[-27.0  59.0  26.2 -81.0 -67.8 -48.0 -52.3  45.1  54.9  49.8 -63.7  85.3
  54.4 -78.1 -65.8  29.1  46.0  83.5 -75.6  49.1  88.5 -84.9 -62.8  43.2
 -17.4 -43.5  28.3  28.5 -68.4  84.3   9.0 -17.1  69.1  41.7   9.1 -38.2
 -49.8 -66.6 -77.2 -74.7 -67.0  25.9  25.0 -34.3  90.0  38.0  84.7 -72.3
 -33.2  11.4  55.9   6.7   0.7 -80.2  66.4  -5.8  -0.9 -55.9   1.0 -63.4
  28.7  17.5] : vil
[-68.7 -68.9  45.8  80.7  16.3  67.2  -0.5 -73.3 -47.9 -29.9 -64.4  88.1
 -19.9 -31.7  24.9 -68.8  48.8 -34.3 -35.6 -71.5  19.8  28.9 -67.5  74.4
  37.3  71.4 -34.5  -4.9 -87.4 -65.7  86.3  88.6  -8.3 -28.2  84.7  18.2
 -19.2 -31.5  45.4 -42.9  -1.7 -66.6 -63.4 -65.8 -75.5 -81.0  17.5  58.0
  87.3 -12.9  58.6  83.1  28.3 -23.2  27.1 -47.2  19.6  13.1  50.7  56.5
  38.1 -22.8] : Sudak
[-87.4  86.3 -65.7  56.5  27.1  58.0  74.4  13.1 -64.8 -75.5  87.3  67.2
 -67.5  24.9 -34.3  83.1  41.7 -64.4 -31.7  17.5 -29.9  71.4 -42.9  58.6
  84.7  37.3 -81.0 -35.6 -68.8  38.1 -27.0  48.8 -22.8 -28.2 -47.2  50.7
 -34.5  28.5 -12.9  -1.7  11.1  28.3 -71.5  -4.9 -66.6 -31.5 -73.3 -47.9
 -77.2  -0.5  19.8  88.6 -19.2 -65.8 -23.1 -63.4  88.1  -8.3  19.6  28.9
 -19.9  18.2] : goge
[ 28.5 -27.0  41.7 -77.2  11.1  67.2  -0.5 -73.3 -47.9 -29.9 -64.4  88.1
 -19.9 -31.7  24.9 -68.8  48.8 -34.3 -35.6 -71.5  19.8  28.9 -67.5  74.4
  37.3  71.4 -34.5  -4.9 -87.4 -65.7  86.3  88.6  -8.3 -28.2  84.7  18.2
 -19.2 -31.5 -64.8 -42.9  -1.7 -66.6 -63.4 -65.8 -75.5 -81.0  17.5  58.0
  87.3 -12.9  58.6  83.1  28.3 -23.2  27.1 -47.2  19.6  13.1  50.7  56.5
  38.1 -22.8] : Mamet
start: [-31.5 -73.3 -47.9 -77.2  -0.5] -> goge, 45
order: [ 18.2 -19.9  28.9  19.6  -8.3  88.1 -63.4 -23.1 -65.8 -19.2  88.6  19.8
  -0.5 -77.2 -47.9 -73.3 -31.5 -66.6  -4.9 -71.5  28.3  11.1  -1.7 -12.9
  28.5 -34.5  50.7 -47.2 -28.2 -22.8  48.8 -27.0  38.1 -68.8 -35.6 -81.0
  37.3  84.7  58.6 -42.9  71.4 -29.9  17.5 -31.7 -64.4  41.7  83.1 -34.3
  24.9 -67.5  67.2  87.3 -75.5 -64.8  13.1  74.4  58.0  27.1  56.5 -65.7
  86.3 -87.4] -> goge
order: [ -1.7 -66.6 -63.4 -65.8 -75.5 -81.0  17.5  58.0  87.3 -12.9  58.6  83.1
  28.3 -23.2  27.1 -47.2  19.6  13.1  50.7  56.5  38.1 -22.8  28.5 -27.0
  41.7 -77.2  11.1  67.2  -0.5 -73.3 -47.9 -29.9 -64.4  88.1 -19.9 -31.7
  24.9 -68.8  48.8 -34.3 -35.6 -71.5  19.8  28.9 -67.5  74.4  37.3  71.4
 -34.5  -4.9 -87.4 -65.7  86.3  88.6  -8.3 -28.2  84.7  18.2 -19.2 -31.5
 -64.8 -42.9] -> Mamet
start: [ 41.7   9.1 -38.2] -> vil, 33
q: [-68.7 -68.9  45.8  80.7  16.3  67.2  -0.5 -73.3 -47.9 -29.9 -64.4  88.1
 -19.9 -31.7  24.9 -68.8  48.8 -34.3 -35.6 -71.5  19.8  28.9 -67.5  74.4
  37.3  71.4 -34.5  -4.9 -87.4 -65.7  86.3  88.6  -8.3 -28.2  84.7  18.2
 -19.2 -31.5  45.4 -42.9  -1.7 -66.6 -63.4 -65.8 -75.5 -81.0  17.5  58.0
  87.3 -12.9  58.6  83.1  28.3 -23.2  27.1 -47.2  19.6  13.1  50.7  56.5
  38.1 -22.8] -> Sudak

[  4.5   6.5 -16.8   1.5 -87.4 -88.7 -87.5] = zabi
[-76.8   6.9 -16.7   6.5 -15.9 -72.8 -87.3] = vopad
[-88.7 -18.4 -14.0   6.5   4.5 -92.7   1.5] = Mamet
[-16.7 -23.7 -16.7   6.5   4.5 -14.0   1.5] = Gozo
[-87.4  -2.6 -14.0   2.8 -15.6 -99.7   4.5] = Sudak
[-99.7   2.8 -15.6  -2.6   4.5 -87.4 -13.9] = guriv
order: [  4.5 -14.0   1.5 -16.7 -23.7 -16.7   6.5] -> Gozo
q: [-76.8   6.9 -16.7   6.5 -15.9 -72.8 -87.3] -> vopad
start: [  6.5 -15.9] -> vopad, 3
start: [-16.7 -23.7 -16.7   6.5   4.5 -14.0] -> Gozo, 0
common Gozo guriv:  -> [4.5]
common vopad Mamet:  -> [6.5]
order: [-13.9 -87.4   4.5  -2.6 -15.6   2.8 -99.7] -> guriv

[ -1.3  -2.0  -2.9  -1.1   1.3   0.2  -3.9   0.7  -2.8   0.4   0.7   2.4
  -0.9  -2.1   1.3   0.1  -2.2   1.2   0.4  -0.4  -0.5  -2.8   0.5  -1.6
   1.2   1.2   0.9   0.5   0.5   2.0  -1.5  -1.5  -0.3  -2.3  -0.2  -1.3
   1.6   0.7  -0.3   6.4 -15.0  14.7  11.8   3.3 -28.8   0.2  -0.3] = Gozo
[ -0.1  -2.9 -23.5  -7.7 -10.5   3.4 -35.2  -4.3 -10.6   0.6 -11.7  20.0
 -16.6 -28.4   7.2  20.5 -18.3  10.4   5.9   0.0   0.4 -17.7 -11.3 -14.2
   3.5   5.1  20.9  -8.9  18.0  11.2 -18.9 -17.8  -8.0 -18.5  -4.5 -23.2
  13.9   4.6   2.5   7.9   1.6 -13.2   1.7 -26.3   6.1  -4.3  -4.4] = Sudak
[  7.2   3.4   7.9  -4.3   3.5   5.1   0.0  20.9 -11.7  -4.5   0.4  -4.4
  -7.7  -8.0 -10.5 -28.5  -2.9 -17.7 -23.5  11.2   6.1   2.5 -16.6   1.7
  13.9  20.5  -0.1   0.6  -8.9  -4.3  18.0 -13.2 -11.3   1.6 -17.8  20.0
  10.4 -18.5   4.6 -26.3   5.9 -18.9 -14.2 -35.2 -23.2 -18.3 -10.6] = rika
[ 1.6  3.4  3.5  1.1 -2.5 -0.2  3.4 -1.6  2.4  0.1 -3.0 -2.6 -2.0  1.3
 -1.0  1.2  0.1 -1.0  0.3  0.6  0.5  2.1 -1.1  1.1 -0.8 -1.3  0.6 -2.4
  0.5 -2.9  1.3  0.6 -1.1  1.9  0.2  1.2 -0.6 -0.2  1.1 -0.4 -1.7  1.6
  1.0  0.3 -1.8 -0.3  0.3] = fusi
[  2.0  13.2  14.7   4.3 -15.2  -0.1   5.9  -6.4   7.6  -1.1  -9.8  -4.9
  -3.2   3.6  -1.2   2.7  -0.4  -4.7   4.0   0.9   1.3   5.0  -6.7   0.6
   0.0  -4.3   0.7  -3.6   6.0  -6.6   3.3  -1.5  -1.3   9.7   0.3  -0.4
  -5.1  -1.0   6.3   1.1  -7.2   6.4   5.3   0.1 -10.7   0.0  -4.7] = samav
[-51.1  68.2  75.0  27.4 -69.4  17.6 -40.1 -43.8  27.7 -56.4 -52.8  37.4
 -32.9  52.5  12.0   8.4 -49.3 -27.8  10.9 -14.3 -42.7 -12.9 -52.2  -5.4
  34.5  -6.0 -11.0 -39.2  57.0  -8.9  25.4 -43.2  13.5  75.9 -26.8 -46.6
 -36.3  -1.0  54.3  32.6 -41.8  37.1  43.4  26.3 -93.7  33.9 -33.5] = zabi
[  1.2   0.4  -0.4  -0.5  -2.8   0.5  -1.6   1.2   1.3   0.9 -40.8  36.3
 -46.9 -59.8   7.7  61.6 -49.7  23.6  13.5   3.8  -0.4 -27.3 -47.2 -22.9
  -5.4  -3.9  63.1 -33.8  45.2  18.5 -43.9 -30.5 -21.6 -55.4 -17.5 -65.0
  35.2   4.8  -2.0  20.9 -16.7 -32.9  20.9 -78.7  20.7 -22.6  -5.3] = goge
[  1.6   3.4   3.5   1.1  -2.5  -0.2   3.4  -1.6   2.4   0.6  -3.0  -2.6
  -0.9   1.3  -1.0   1.2   0.1  -1.0   0.3   0.6   0.5   2.1  -1.1   1.1
  -0.8  -1.3   0.6  -1.1 -55.4 -30.5 -43.9  45.2 -21.6  18.5  35.2 -17.5
 -65.0  -0.2   1.1  -0.4  -1.7   1.6   1.0   0.3  -1.8  -0.3   0.3] = neve
[  0.2  -2.2 -23.8  -8.3 -11.3   3.9 -35.2  -5.0 -11.3  -0.3 -11.7  20.8
 -16.7 -27.4   7.2  21.1 -18.9  10.0   6.9  -0.1   1.4 -17.7 -11.4 -14.1
 -14.2   4.8  20.5 -10.2  18.7  11.8 -18.2 -18.6  -7.5 -18.5  -4.6 -23.4
  13.3   4.2   2.7   8.3   1.4 -13.7   1.9 -26.4   6.6  -4.4  -4.9] = guriv
start: [ 0.9  0.5  0.5  2.0 -1.5 -1.5 -0.3 -2.3 -0.2 -1.3] -> Gozo, 26
common neve zabi:  -> [-1.0]
start: [ 45.2  18.5 -43.9 -30.5 -21.6 -55.4 -17.5 -65.0  35.2] -> goge, 28
common samav zabi:  -> [-1.0]
order: [-35.2 -28.4 -26.3 -23.5 -23.2 -18.9 -18.5 -18.3 -17.8 -17.7 -16.6 -14.2
 -13.2 -11.7 -11.3 -10.6 -10.5  -8.9  -8.0  -7.7  -4.5  -4.4  -4.3  -4.3
  -2.9  -0.1   0.0   0.4   0.6   1.6   1.7   2.5   3.4   3.5   4.6   5.1
   5.9   6.1   7.2   7.9  10.4  11.2  13.9  18.0  20.0  20.5  20.9] -> Sudak
start: [ 1.2  0.4 -0.4 -0.5 -2.8  0.5 -1.6  1.2  1.2  0.9] -> Gozo, 17

[-46.1  -4.7   0.6 -90.5 -24.9  -2.5  27.7  43.6  25.9  -6.9 -25.5  37.3
 -38.4 -10.8   1.8   8.7  48.9 -59.7 -17.3  29.0 -23.5 -67.0]  Sudak
[ 52.2 -52.3  49.3  62.7  -8.3  -2.5  34.1  28.5   5.0  46.5 -37.7 -28.6
 -24.7  28.5   4.9  63.5  15.5 -10.8  21.7  37.4 -15.0  63.1]  fusi
[-46.1  -6.9 -90.5 -38.5   8.7   0.6  37.3  48.9 -67.0  43.6  25.9  -2.5
  29.0 -17.2  27.7 -23.5 -59.7 -24.9 -10.8 -17.3  -4.7 -25.5]  neve
[-17.3  38.4  75.0  -5.8 -29.7  -2.5  -5.0 -12.3   3.4 -13.9 -51.5  18.8
 -45.9 -33.3 -20.6  -8.3  47.1 -34.2 -15.0  -6.5 -15.4  47.4]  zabi
order: [-67.0 -23.5  29.0 -17.3 -59.7  48.9   8.7   1.8 -10.8 -38.4  37.3 -25.5
  -6.9  25.9  43.6  27.7  -2.5 -24.9 -90.5   0.6  -4.7 -46.1] -> Sudak
start: [ -6.9 -90.5 -38.5   8.7   0.6  37.3  48.9] -> neve, 1
order: [ 47.4 -15.4  -6.5 -15.0 -34.2  47.1  -8.3 -20.6 -33.3 -45.9  18.8 -51.5
 -13.9   3.4 -12.3  -5.0  -2.5 -29.7  -5.8  75.0  38.4 -17.3] -> zabi
order: [-90.5 -67.0 -59.7 -46.1 -38.4 -25.5 -24.9 -23.5 -17.3 -10.8  -6.9  -4.7
  -2.5   0.6   1.8   8.7  25.9  27.7  29.0  37.3  43.6  48.9] -> Sudak
q: [-46.1  -6.9 -90.5 -38.5   8.7   0.6  37.3  48.9 -67.0  43.6  25.9  -2.5
  29.0 -17.2  27.7 -23.5 -59.7 -24.9 -10.8 -17.3  -4.7 -25.5] -> neve

